Small tables with named rows and columns. After each table, cells are looked up by row and column.

Vef =
columns: Boz, Bufeb, Paz, Vekubez, Datulo, Pemagi, Babov, Tigul
Dufogir: [3.3, 3.6, 8.7, 8.7, 3.3, 3.0, 4.4, 3.0]
Kegag: [9.6, 5.5, 2.8, 2.2, 7.8, 7.1, 5.9, 8.4]
Memeguk: [8.5, 6.1, 2.5, 2.4, 8.7, 8.8, 7.4, 8.2]
Lod: [8.7, 5.1, 3.0, 2.4, 9.5, 7.8, 6.8, 8.2]
Bog: [1.7, 7.0, 8.2, 8.7, 1.3, 4.3, 5.2, 4.1]
Kag: [4.6, 2.7, 8.2, 6.0, 5.5, 1.9, 1.6, 1.6]
Lovofuf: [8.9, 6.7, 2.5, 1.9, 8.5, 7.5, 6.6, 8.3]
Tep: [7.6, 6.3, 3.0, 1.9, 8.6, 8.3, 7.4, 7.0]
Vumed: [4.7, 2.2, 8.5, 6.5, 5.2, 1.8, 0.9, 2.4]
Non: [5.0, 0.9, 9.7, 5.8, 5.4, 2.2, 1.2, 1.7]
Meb: [9.0, 5.6, 2.2, 1.8, 8.3, 7.5, 7.2, 8.6]
Pul: [5.4, 2.1, 9.0, 6.7, 5.3, 2.3, 0.9, 2.2]

Pemagi of Meb is 7.5
Tigul of Memeguk is 8.2
Paz of Pul is 9.0
Vekubez of Vumed is 6.5
Boz of Memeguk is 8.5
Vekubez of Kegag is 2.2
Paz of Memeguk is 2.5
Paz of Lod is 3.0
Tigul of Bog is 4.1
Vekubez of Memeguk is 2.4
Tigul of Kag is 1.6
Babov of Pul is 0.9
Paz of Bog is 8.2
Tigul of Vumed is 2.4
Boz of Kegag is 9.6
Vekubez of Kag is 6.0
Which row has the largest Bufeb? Bog

Table Pul
	Damezis	Muz	Tes	Kapef	Giget	Dedip	Lam	Mudizeg	Gonil	Monosa
Maz	193	159	146	154	135	194	127	124	195	125
Modok	207	160	113	191	112	188	108	110	201	112
Dofo	190	171	127	160	50	205	87	111	165	103
Tivenof	186	210	96	146	93	205	90	88	201	94
Metolo	213	187	94	163	172	203	125	132	204	100
Morid	189	182	81	158	157	184	108	103	192	106
Gete	189	176	137	153	130	204	118	116	191	112
Motosu	197	185	110	154	127	217	130	112	184	91
Gavat	169	171	133	167	65	210	102	92	189	100
Sopoga	205	163	117	155	202	175	150	142	189	127
Dif	192	151	119	168	175	165	153	139	182	122
Gumu	160	159	164	147	160	153	153	143	163	128

Maz, Giget => 135
Metolo, Lam => 125
Morid, Dedip => 184
Dofo, Giget => 50
Metolo, Damezis => 213
Metolo, Dedip => 203
Tivenof, Kapef => 146
Sopoga, Monosa => 127
Gete, Dedip => 204
Gete, Damezis => 189
Gumu, Gonil => 163
Maz, Lam => 127
Gumu, Monosa => 128
Gumu, Kapef => 147
Tivenof, Damezis => 186
Gavat, Monosa => 100
Sopoga, Tes => 117
Row with the largest Dedip: Motosu

Dukufu:
|  | Velolo | Debudi | Fetutaz | Nunir | Rit |
|---|---|---|---|---|---|
| Mos | -37.5 | -36.3 | 83.9 | 60.4 | 72.6 |
| Suv | 57.2 | -24.0 | 6.2 | -36.0 | -41.8 |
| Vov | 43.7 | -55.7 | 9.8 | -48.1 | -35.9 |
| Bato | -33.0 | -38.7 | 81.3 | 54.4 | 54.1 |
| Lil | 39.4 | -25.8 | -14.5 | -30.1 | -36.2 |
| Nogedi | 54.4 | 96.3 | -50.5 | 25.7 | 8.8 |

What is the Fetutaz of Mos in Dukufu?
83.9
What is the Nunir of Lil in Dukufu?
-30.1
What is the Velolo of Bato in Dukufu?
-33.0
What is the Velolo of Vov in Dukufu?
43.7
What is the Velolo of Lil in Dukufu?
39.4
What is the Debudi of Lil in Dukufu?
-25.8
What is the Fetutaz of Suv in Dukufu?
6.2
What is the Fetutaz of Lil in Dukufu?
-14.5
What is the Debudi of Nogedi in Dukufu?
96.3

Pibufos =
,Lasu,Nibemol,Dok,Kevu,Puvef
Tizelu,214,180,87,80,204
Mut,127,53,215,157,138
Pom,126,253,99,165,126
Tor,203,183,81,88,183
Rure,229,121,87,78,238
Zeza,128,64,214,153,137

Pom, Puvef -> 126
Zeza, Dok -> 214
Pom, Nibemol -> 253
Rure, Lasu -> 229
Pom, Kevu -> 165
Rure, Dok -> 87
Rure, Nibemol -> 121
Tizelu, Kevu -> 80
Mut, Kevu -> 157
Tizelu, Nibemol -> 180
Zeza, Kevu -> 153
Pom, Lasu -> 126
Rure, Kevu -> 78
Tor, Kevu -> 88
Tor, Lasu -> 203
Tor, Dok -> 81
Tizelu, Dok -> 87
Tizelu, Puvef -> 204

Table Gutob
         Deliso  Tirasem
Pif         177      221
Nidagin     193      228
Tup         196      214
Tivog       113       64
Vob         195      220

What is the Tirasem of Vob in Gutob? 220
What is the Tirasem of Pif in Gutob? 221
What is the Tirasem of Tivog in Gutob? 64
What is the Tirasem of Tup in Gutob? 214
What is the Deliso of Nidagin in Gutob? 193
What is the Deliso of Pif in Gutob? 177
What is the Deliso of Tup in Gutob? 196
What is the Deliso of Tivog in Gutob? 113
What is the Tirasem of Nidagin in Gutob? 228
What is the Deliso of Vob in Gutob? 195

